In the rows, zero is written as 128.
Here are made-up things, facts about them, and rows of numbers that follow some of those facts. Name the thing behind each unnamed row.

There are 4 kinds of fact about the things: τ, Ξ, Λ, Δ.
τ(bimoskis, tukla); τ(brefim, drasin); τ(brozur, fanok); τ(brozur, mabro); τ(dezel, sedrin); τ(dezel, rerer); τ(drises, kupun)
τ(drises, sedrin); τ(drises, siklegik); τ(drogi, klafe); τ(drogi, brafel); τ(drogi, teziplon); τ(drogi, broflel); τ(drogi, noklol)
τ(dropli, gedel); τ(fiklal, foma); τ(fiklal, riklor); τ(fiklal, diste); τ(fladren, tufogis); τ(fladren, drifin); τ(fladren, droneplus)
τ(flastepun, moti); τ(flastepun, gedel); τ(flobren, ruzases); τ(flude, puste); τ(flude, plosketar); τ(flude, gasken); τ(flude, pluko)
τ(fuflol, zekoplis); τ(grasa, traplum); τ(ketuk, nifa); τ(ketuk, rase); τ(ketuk, nisis); τ(klapos, plosketar); τ(klozodo, skuner)
τ(kofizos, foma); τ(kogotu, nifa); τ(kogotu, foma); τ(kogotu, sedrin); τ(kogotu, skuner); τ(kogotu, dizu); τ(lozin, drostuk)
τ(lozin, bredrik); τ(lunistor, tritik); τ(lunistor, baril); τ(lunistor, teziplon); τ(moklu, komolo); τ(moluk, puste); τ(moluk, bredrik)
τ(nabus, siklegik); τ(nabus, siflil); τ(nabus, bredrik); τ(nabus, grifluk); τ(nobuk, mabro); τ(plista, kidrur); τ(pluske, rubu)
τ(pluske, gikik); τ(pluve, siflil); τ(pufu, noklol); τ(rivu, kluklir); τ(rivu, kidrur); τ(satre, bavor); τ(satre, bredrik)
τ(seskugos, brigran); τ(skegem, kedar); τ(skegem, klamen); τ(skiguk, fanok); τ(skitrin, pluko); τ(teplel, tukla); τ(teplel, vusku)
τ(treka, zasten); τ(trestak, kluklir); τ(trestak, gisi); τ(trorir, tritik); τ(vatrasun, goplu); τ(vatrasun, baril); τ(vatrasun, gedel)
τ(vatrasun, fogre); τ(vestin, fanok); τ(vestin, rase); τ(vestin, riklor); τ(vuflo, draro); τ(vuflo, dravek); τ(zaflidak, klafe)
τ(zaflidak, kleplir); τ(zaflidak, draro); τ(zegem, stoklim); τ(zegem, tinir); τ(zegem, lusugra); τ(zudras, draro); τ(zuga, popleskos)
Ξ(babrun, skezir); Ξ(bimoskis, drasin); Ξ(brafel, troplil); Ξ(bredrik, rubu); Ξ(brefim, drifin); Ξ(brigran, teziplon); Ξ(broflel, lozin)
Ξ(drasin, gikik); Ξ(dravek, pezo); Ξ(dresor, traplum); Ξ(drifin, rase); Ξ(drogi, stoklim); Ξ(drostuk, gesufur); Ξ(fanok, ketuk)
Ξ(favi, kedar); Ξ(fladren, vestin); Ξ(flastepun, pluko); Ξ(fliduflor, zifa); Ξ(flobren, foma); Ξ(flude, mepi); Ξ(foma, kupun)
Ξ(gasken, flastepun); Ξ(gesufur, flobren); Ξ(gikik, brigran); Ξ(goplu, fogre); Ξ(grebal, klodrol); Ξ(grifluk, bredrik); Ξ(gruru, seskugos)
Ξ(ketuk, goplu); Ξ(kidrur, zudras); Ξ(klafe, seste); Ξ(klopla, vuflo); Ξ(klozodo, mafil); Ξ(kluklir, gasken); Ξ(kofizos, bimoskis)
Ξ(kupun, tinir); Ξ(lozin, noklol); Ξ(mepi, tufogis); Ξ(moluk, vatrasun); Ξ(nisis, pluve); Ξ(noklol, kofizos); Ξ(pezo, vusku)
Ξ(plista, klozodo); Ξ(pluve, grifluk); Ξ(pufu, skitrin); Ξ(puste, klopla); Ξ(rase, satre); Ξ(rubu, bavor); Ξ(satre, kogotu)
Ξ(seste, tritik); Ξ(sezos, fanok); Ξ(siben, skuner); Ξ(skegem, zekoplis); Ξ(skezir, grebal); Ξ(skitrin, klafe); Ξ(skuner, pufu)
Ξ(stoklim, sezos); Ξ(stuper, skegem); Ξ(teziplon, babrun); Ξ(tinir, puste); Ξ(traplum, broflel); Ξ(tritik, drostuk); Ξ(troplil, favi)
Ξ(tufogis, dresor); Ξ(tukla, popleskos); Ξ(vatrasun, plista); Ξ(vestin, fuflol); Ξ(vuflo, dravek); Ξ(vusku, gruru); Ξ(zasten, tukla)
Ξ(zudras, nisis); Λ(babrun, dezel); Λ(baril, grebal); Λ(basurin, tradir); Λ(bavor, kidrur); Λ(brafel, satre); Λ(bredrik, vusku)
Λ(brigran, klafe); Λ(broflel, klodrol); Λ(dezel, kleplir); Λ(dizu, sukur); Λ(draro, traplum); Λ(drises, moklu); Λ(drogi, klubonam)
Λ(dropli, pufler); Λ(drostuk, zekoplis); Λ(fanok, tufogis); Λ(faste, tukla); Λ(feraru, ruzases); Λ(fladren, fuflol); Λ(fliduflor, kavetre)
Λ(flude, goplu); Λ(fogre, drifin); Λ(fovus, feraru); Λ(fuflol, klopla); Λ(gasken, klapos); Λ(gegra, nobuk); Λ(gikik, nisis)
Λ(gisi, stuper); Λ(goplu, kofizos); Λ(grasa, tritik); Λ(grebal, broflel); Λ(grifluk, bavor); Λ(gruru, basurin); Λ(kedar, faste)
Λ(kidrur, zifa); Λ(klafe, pluve); Λ(kleplir, klamen); Λ(klodrol, popleskos); Λ(klopla, fliduflor); Λ(klubonam, seste); Λ(kofizos, nifa)
Λ(kogotu, baril); Λ(komolo, flude); Λ(lolon, leles); Λ(lozin, plosketar); Λ(mafil, nebus); Λ(moklu, kedar); Λ(moti, babrun)
Λ(nebus, pufu); Λ(nisis, moti); Λ(pezo, grifluk); Λ(pluko, brigran); Λ(popleskos, drogi); Λ(pufler, skitrin); Λ(pufu, pezo)
Λ(puste, gegra); Λ(rerer, komolo); Λ(rubu, zudras); Λ(satre, stoklim); Λ(siben, fovus); Λ(siflil, mafil); Λ(siklegik, siflil)
Λ(skegem, trorir); Λ(skiguk, gasken); Λ(skitrin, nitra); Λ(stoklim, teziplon); Λ(stuper, skegem); Λ(sukur, gisi); Λ(teplel, fogre)
Λ(teziplon, lusugra); Λ(tradir, zegem); Λ(traplum, drises); Λ(travur, trestak); Λ(treka, klozodo); Λ(trestak, treka); Λ(trorir, dropli)
Λ(tufogis, vibras); Λ(tukla, bredrik); Λ(vibras, gikik); Λ(vifinar, favi); Λ(vuflo, fanok); Λ(vusku, zipu); Λ(zaflidak, moluk)
Λ(zegem, grasa); Λ(zekoplis, travur); Λ(zifa, gruru); Λ(zipu, siklegik); Λ(zudras, fladren); Δ(babrun, dizu); Δ(baril, droneplus)
Δ(basurin, riklor); Δ(bimoskis, bavor); Δ(brafel, broflel); Δ(bredrik, feraru); Δ(brefim, dizu); Δ(brigran, flude); Δ(brozur, tritik)
Δ(dezel, broflel); Δ(diste, droneplus); Δ(draro, treka); Δ(drasin, siklegik); Δ(dravek, danak); Δ(dresor, trorir); Δ(drises, trorir)
Δ(drogi, klubonam); Δ(dropli, riklor); Δ(drostuk, trorir); Δ(fanok, skiguk); Δ(faste, kleplir); Δ(favi, treka); Δ(fikigro, vatrasun)
Δ(fiklal, vatrasun); Δ(fladren, klubonam); Δ(flastepun, danak); Δ(fliduflor, dizu); Δ(flobren, flude); Δ(fogre, trorir); Δ(fovus, broflel)
Δ(fuflol, mabro); Δ(gasken, kedar); Δ(gedel, broflel); Δ(gegra, siklegik); Δ(gesufur, droneplus); Δ(gikik, nebus); Δ(gisi, zipu)
Δ(goplu, foma); Δ(grasa, kedar); Δ(grifluk, kofizos); Δ(gruru, broflel); Δ(kavetre, treka); Δ(ketuk, kleplir); Δ(kidrur, dizu)
Δ(klafe, kedar); Δ(klamen, kofizos); Δ(klodrol, troplil); Δ(klopla, droneplus); Δ(klozodo, kedar); Δ(kluklir, siklegik); Δ(kogotu, droneplus)
Δ(komolo, zipu); Δ(kupun, kleplir); Δ(lekil, troplil); Δ(leles, riklor); Δ(lofin, mabro); Δ(lolon, tritik); Δ(lozin, flude)
Δ(lunistor, nebus); Δ(lusugra, kofizos); Δ(mafil, klapos); Δ(mepi, vatrasun); Δ(moklu, drifin); Δ(moluk, siklegik); Δ(nifa, kedar)
Δ(nisis, treka); Δ(nitra, dizu); Δ(nobuk, broflel); Δ(noklol, seskugos); Δ(pezo, treka); Δ(plista, bavor); Δ(plosketar, tritik)
Δ(pluko, skiguk); Δ(pluske, foma); Δ(pluve, zipu); Δ(popleskos, rubu); Δ(pufler, grebal); Δ(pufu, treka); Δ(puste, nebus)
Δ(rase, moti); Δ(rerer, rubu); Δ(rivu, kedar); Δ(rople, kleplir); Δ(ruzases, skiguk); Δ(satre, troplil); Δ(sedrin, dizu)
Δ(seste, siklegik); Δ(sezos, rubu); Δ(siben, zipu); Δ(siflil, treka); Δ(skegem, treka); Δ(skezir, mabro); Δ(skitrin, zipu)
Δ(skuner, broflel); Δ(stoklim, kofizos); Δ(stuper, troplil); Δ(sukur, dizu); Δ(teplel, klapos); Δ(teziplon, moti); Δ(tinir, kedar)
Δ(tradir, zipu); Δ(traplum, siklegik); Δ(travur, troplil); Δ(trestak, droneplus); Δ(tufogis, feraru); Δ(tukla, droneplus); Δ(vestin, kofizos)
Δ(vibras, grebal); Δ(vifinar, klubonam); Δ(vuflo, treka); Δ(vusku, riklor); Δ(zaflidak, siklegik); Δ(zasten, vatrasun); Δ(zegem, flude)
Δ(zekoplis, seskugos); Δ(zifa, flude); Δ(zudras, drifin); Δ(zuga, rubu)

Some rows with their names:
babrun: [105 127 143 139 101 100 121 138 141 109 125 121 115 126 117 125 147 136
 151 111 104 136 144 136 172 129 119  89 123  89 131 130 119 158 138 143
 133]
broflel: [104 157 153 119 140 127 161 123 114 182 105 178 120  89 116 109 119 127
 118 126 136  91 128  86 149 120  98 174 103 119 182 148 120 104  68  95
 156]
pluve: [158 104 121 118 119 141 108 118 147  99 152 105 133 107 138 135 117 132
 138 118 105 142 134 147 143 109 138 138 163  97 112 106 134 101 154 155
 129]
gisi: [181 165 118 140 119 125 151 156 138 138  74 126 131 133 113 152 151 118
  98 125 214 153 123 153 168 154 132  99 106 184 120 120 126 128 179  72
 141]
nobuk: [145 114 129 112 123 147 116 105 159 109 145 100 138 108 138 141 119 136
 135 110  88 138 143 151 176  85 124 178 153  93 115 102 130  90 150 163
 145]
mabro: [126 136 123 116 138 130 135 161  96 146 128 169 128 121 105 109 123 127
 119 142 136 107 129 114 120 133 128 148 138 134 139 144 127 126 135  89
 136]
gasken: [108 145 130 151 136 119 127 141 120 118 132 150 105 149 108 118 137 122
 122 137 144 131 103 111 105 186 136  92 134 133 134 130 131 156 127  90
 121]
skitrin: [162 112 135 130 120 150 102 116 155  94 144  89 121  93 145 141 123 141
 119 112 125 149 133 153 144 110 139 137 149 108 127 120 128 102 163 155
 111]
pluko: [103 151 131 140 147 126 138 132 123 127 122 147 114 149 109 119 138 126
 115 126 141 125 114 103 127 133 127 121 126 144 140 131 126 128 122 101
 137]
dravek: [ 89 140 124 128 160 114 133 130 114 152 121 163 136 148 112 113 133 127
 133 140 108 120 115 111 124 150 133 126 122 149 120 125 131 129 119 113
 137]
gegra: [126 138 137 133 114 142 134  96 145 108 139 134 120 143 128 145 125 119
 124 144 140 129 116 183 103 133 128 147 116 140 136 127 137 112 122 132
 122]
vatrasun: [159  95 126 104 105 139 103 137 121 130 150 118 133  83 142 129 107 133
 135 135 108 115 151 147 128 109 131 159 147  91 125 142 130 114 143 156
 111]
drifin: [ 91 137 137 112 153 109 144 164  75 164 125 174 134 150 113 114 119 135
 139 140 133 117 142 111  76 151 116 145  94 157 143 142 129 127 111  79
 130]
plosketar: [103 145 122 129 157 123 132 138 118 136 126 158 126 153 106 114 132 126
 125 132 115 125 113 113 128 142 136 128 136 144 126 119 133 119 136  98
 145]
sezos: [127 123 123 123 139 125 125 125 132 127 132 134 140 131 126 130 126 127
 135 130 110 132 127 127 133 129 134 131 133 125 115 116 133 120 140 132
 134]
pufler: [136 132 140 133 141 137 116 127 136 123 117 117 123 112 135 137 132 139
 114 121 137 146 126 141 142 143 140 129 120 141 134 132 125 117 153 128
 112]
nabus: [177  96 125 104  96 150 108 148 122 114 152 116 132  79 135 128 108 134
 130 131 127 123 147 151 133 105 131 161 164  88 129 137 129 111 155 140
 117]
tritik: [107 134 125 116 145 121 131 155  93 165 125 170 134 125 110 110 125 128
 125 148 125  98 127 117 115 148 123 147 123 137 136 149 126 137 118 100
 131]

Rows to name:
No name comes twice in this set of rows, the named rows included.
[ 80 153 133 121 163 118 145 114 130 161 115 161 138 151 109 119 137 131
 132 133  93 118 123 111 159 129 117 163 107 146 125 116 129 117 121 120
 158]	gedel
[147 132 146 134 119 130 142 109 139 132 124 132 118  87 138 123 115 118
 126 112 125 124 118 104 130 140 125 114 127 113 153 121 129 108  83 118
 142]	klodrol
[128 111 150 126 120 128 119 113 136 104 144  95 125 124 152 142 115 138
 144 107 123 152 145 140  90 120 119 132 109 119 143 119 129 117 113 145
 113]	fladren
[111 159 121 124 109 143 148 130 112 123 143 173 104 177 108 124 129 115
 101 167 180 102 114 130  69 122 106 179 124 151 145 158 131 151 135  83
 109]	siklegik
[100 149 118 155 164 126 138 129 115 152 128 119 121 184 104 125 141 125
 112 124 173 120 112 123 111 143 114 135 136 139 131 130 125 154 110 120
 139]	grifluk
[120 138 134 144 149 131 136 104 141 151 124  90 134 143 123 145 132 132
 124 106 152 125 129 161 152 114 105 171 127 116 134 119 123 124 103 158
 151]	gruru
[ 98 140 133 126 128 115 134 150 101 150 119 168 121 129 107 109 133 128
 124 143 142  98 131 138 118 126 120 129 113 138 156 168 123 138 112 108
 119]	kleplir
[170 158 111 158 115 106 156 170 128 166  91  87 129 155 101 149 156 116
 116 112 227 145 129 119 188 176 102  99 133 123 101 110 115 186 141  95
 163]	kidrur
[143 117 138 126 100 149 112  82 158  94 154 111 122 118 146 150 117 124
 132 137 115 133 126 202 105 118 132 160 131 112 131 126 139 109 126 170
 109]	zaflidak
[137 127 116 117 102 126 131 140 121 126 142 135 111 133 132 118 126 128
 113 143 154 117 140  70 108  96  97 149 126 117 130 147 123 155 139 116
 102]	zipu
[149 111 142 130 136 148  95 107 152 107 131  91 123  86 155 144 126 148
 124 118 120 148 136 159 149 129 147 144 125 122 127 129 126 104 169 162
  98]	dropli
[140 145 117 136 121 103 145 158 110 131 117 154 129 159 108 134 136 114
 137 141 165 148 120 125 109 198 134  83 114 158 105 110 138 160 144  72
 137]	tinir

Now the same things, written a new way:
Named rows:
kedar: [221  63 170 120 145 151  79 123 110 129 160  65 142 179 171 148 157 132
 134 138 148 114 183 158 196  54 136]
pluske: [135 112 139 111  92 100 100 127 121 127 140 136 122 123 138 150 156 111
 102 148  65  78 137 128 135 188 143]
vestin: [141 166  66  94  92 113 100 100 127 126 152 124 103 124 144 123 146  67
 107  83  45 125 116 115  97 167 155]
lekil: [127 112 130 112 102  95 104 136 116 131 120 132 133 131 126 149 140 116
 110 153 108 100 140 137 127 154 129]
lusugra: [135 112 133 135 105  81 102 156 114 140 100 124 140 153 105 143 131 134
 123 165 131 115 154 150 129 135 129]
babrun: [ 78  93 155 107 102  58 108 136  99 148 118 137 139 138 110 165  63 141
 118 114  87 122 126 135 104 166 130]
nabus: [ 82  85 210 122  67 165 121 121 184  81 168 105  99 101 176 173 179  55
 126 118  68  67  59 162 158 113 157]
troplil: [126 132 184 158 123 119 125 148 132 112 148  82 135 143 137 155 129 135
 127 137 107 105 130 134 180 115 135]
tritik: [121 154 188 182 137 144 180 124 159 131 149  95 153 143 130 180  64 157
 135 157 182  94 147 117 144 118  96]
fuflol: [135 111 127 137  89  87 121 122 125 146 131 132 114 154 133 135 180 118
 122 164  84  87 101 130 142 175 142]
vuflo: [130 109 125  91  68  93 111  54 168 150 136 134 136  95 173 198  92 148
  68 178  78 109 117 109 141 186 158]
gesufur: [121 119 139 152  74 110  67 147 146 149 151 151 141 132 110 124 125 129
 124 139 121  91 164 147 138 170 178]
dropli: [141 139 168 124 132 120  73 110 144 135 120 170 128  82 173 139  97 127
 100 165 101  60 139 116 118 179 102]
vatrasun: [127 136 193 162 117 149 171  82 156 124 190 108 128 106 198 163 126 140
  98 130  81  52 110  82 184 184 123]
gruru: [141 125 143  96 117 118 139 132 104 140 113 111 119 170 103 185 113  87
  99 166 106  76 149 153  67 157 113]
stoklim: [135 114 138 129 105  76 101 161 114 139 108 126 140 154 106 141 130 135
 127 165 129 117 151 148 132 138 127]
klozodo: [151 120  66  88  97 126 100 101 145 133 134 115 104 155 170 129 152  49
 111 108 104 109 117 132  93 119 148]
sedrin: [ 68 148 108 122  84 117 127 129 121 121  85 157 130 140  92 124  66  89
 145  86 149 188  96 190  52  82 115]

Which thing is each row?
No name comes twice in this set of rows, the named rows included.
[140 179 143 149 130 127 123 122 132 108 168  69 120 142 148 139 131 109
 131  90  65 132 117 116 165 121 153]	skiguk
[137  38 150  98  85 108  74 165 139 129 101 123 124 155 133 159 153  91
 124 181 154  79 144 174 121  95 132]	gasken
[146 113 148 106  94 125 104 121 102 129 143 134 139 121  97 166 143 118
 127 141 109 114 162 157 114 159 129]	mafil
[114 122  95 112  87 111 115 128 142 131 108 136 120 141 122 128 122  93
 138 124 144 150 114 156  97  99 132]	rerer
[138 134 115 109  70  92  94 104 147 134  95 126 142 121 126 174 127 148
  77 203 101 141 122 154 141 150 156]	favi
[131 107 141 118  97 118 134  92 134 142 145 145 126 110 158 153 132 120
  95 149  92  68 134 108 128 199 124]	flastepun
[ 97 120 148 142  97  80 155 132 100 145  99 149 124 155 104 134 138 138
 123 148  98 111  88 154 115 170 122]	fliduflor
[119 116 131 149 111 120 170  92 146 164 110 163 155 124 150 150  66 170
 111 165 203  96 152 106 120 145  76]	teziplon
[148 133 109 128  68  82 115  96 148 145  90 125 133 142 125 170 160 147
  99 214 108 137  93 149 144 153 160]	kavetre
[127 112 128 143  95 112 158  92 143 158 135 152 115 130 157 140 154 137
 111 165 117  63 108 106 143 192 117]	zudras

The same things again, as new rows of numbers:
Known rows:
plista: [163 110  96 125 147 139 131 108  76  79 120 140 106 118  99 164 107 143
 111 145 105 167 112 168 137 142 116 163 130 182]
gedel: [161 115  96 172 150 164  86 106  70  77 119 110 142 117 111 223 106 119
 143 136 125 137  74 134  82 129 119 121 133 184]
baril: [160 120 113 140 179 174  86 102  87  76 110 102 154 112 117 163 105 116
 194 105 111 134  61 138  78 146 117 123 159 219]
rivu: [171  99  92 148 142 124 136 124  71  77 131 138 102 116  97 162 104 148
 108 158 127 163 106 200 155 168 116 169 131 178]
stoklim: [162  97 122 161 145 153  88 109 105  77 123 110 128 117 111 163 111 141
 104 104 105 155  82 138  98 118 114 128 132 192]
sezos: [163 103  96 134 146 134 106 103  73  78 123 135 103 118  99 177 106 124
 113 146 107 149 108 143 109 134 113 133 131 175]
rerer: [163  90  95 134 155 123  83 105 125  74 144 133 146 115 103 160 117 116
 112 108 106 137  93 135  85 120 118 125 133 179]
siflil: [159  89  95 141 143 126  84  98 124  71 123 126 151 135 146 202 136 113
 103 105 134 133  88 137  93 117 182 170 129 178]
vuflo: [161 132  95 142 143 144 118 101 119  75 140 120 105 147 132 159 105 117
 104 115 118 136  65 171  84 142 173 190 179 200]
lolon: [165  93 109 143 150 138  87 109 106  78 132 114 105 115 105 159 104 133
 106 105 104 143  68 142 102 126 118 136 131 189]
plosketar: [158  89 103 152 147 125  90 104  74  77 111 117 127 121 123 241 118 116
 108 128 114 140 116 137 126 119 117 127 127 175]
satre: [161  89  95 127 147 118 108 109 143  77 120 144  97 119 110 157 148 113
 105 111 116 136  66 137 158 178 155 168 130 175]
klodrol: [159  99 107 133 140 127  96 106 149  77 137 112 132 119 115 157 110 137
 118 113 113 137  63 139 106 133 116 126 131 200]
drostuk: [158  89 112 144 148 121  83 105 122  76 115 113 105 119 121 174 144 114
 108 104 116 135  64 136 121 132 135 126 125 176]
gisi: [162 111 143 178 146 139  81 130  80  78 117 112 114 116 111 162 116 135
 110 103 108 165 102 148 108 119 115 141 133 195]
zipu: [171  92 107 127 149 146  87 107  98  74 157 121 106 113  97 182 105 130
 117 102 102 157  62 169 122 122 123 155 135 193]
foma: [192  84  95 126 147 124  86 102  81  73 171 167 213 115 105 176 105 116
 147 132 100 157 131 138  82 116 115 120 162 172]
kleplir: [164  90 123 154 147 165  84 107  89  74 137 114 106 114 119 179 106 125
 163 106 110 138  57 142  76 117 121 122 159 178]

Name these rows:
No name comes twice in this set of rows, the named rows included.
[161  93 117 146 144 131  87 106 136  77 132 107 162 117 123 160 107 138
 127 107 110 144  74 142 101 121 113 121 129 200]	popleskos
[181 106  94 125 145 138 154 105  75  80 156 158  96 133  98 160 102 120
 185 182 109 139  58 192  92 178 157 142 193 178]	vatrasun
[182  88 122 125 148 155  88 106  93  71 158 142 102 115 106 160 106 138
 134 106 104 151  63 158 112 119 141 148 129 176]	nebus
[160  90 110 127 175 175  86 103  90  74 108 104 177 115 100 181 107 126
 114 102 106 139  94 149 102 116 113 139 132 231]	tukla
[183  90 110 130 146 125  88 104  76  75 147 141 180 119 108 194 104 135
 157 131 106 177 117 139  89 117 114 126 130 174]	mabro
[163 141 135 160 141 126 107 109 102  72 135 148 100 139 139 157 117 115
 108 104 104 144 102 190 107 120 169 223 162 197]	skegem
[196  87  95 124 146 120  89 111 138  77 185 179 115 115 100 152 109 117
 111 107 102 150  66 161  98 118 122 127 175 177]	kofizos
[161  87 116 127 142 126 132 107  87  79 124 160 108 121 120 199 112 120
 138 152 104 137  64 156 162 143 142 161 130 176]	klapos
[160  89  96 128 153 117  86 105  89  78 129 161 137 119 104 182 117 114
 111 141 107 136 132 136 100 121 126 125 133 173]	kupun
[163 124  97 190 145 164  87 103  92  73 127 107 166 134 155 177 107 116
 115 108 130 136  66 137  77 119 152 126 147 198]	draro
[160  86 102 140 170 120  83 103 119  75 126 144 104 117 117 164 146 114
 108 102 123 132  72 134 115 146 165 127 125 175]	grifluk
[174  90  94 163 140 124  98 124  91  73 146 122  98 111  97 155 107 139
 109 111 131 140  66 175 124 162 116 152 131 179]	grasa

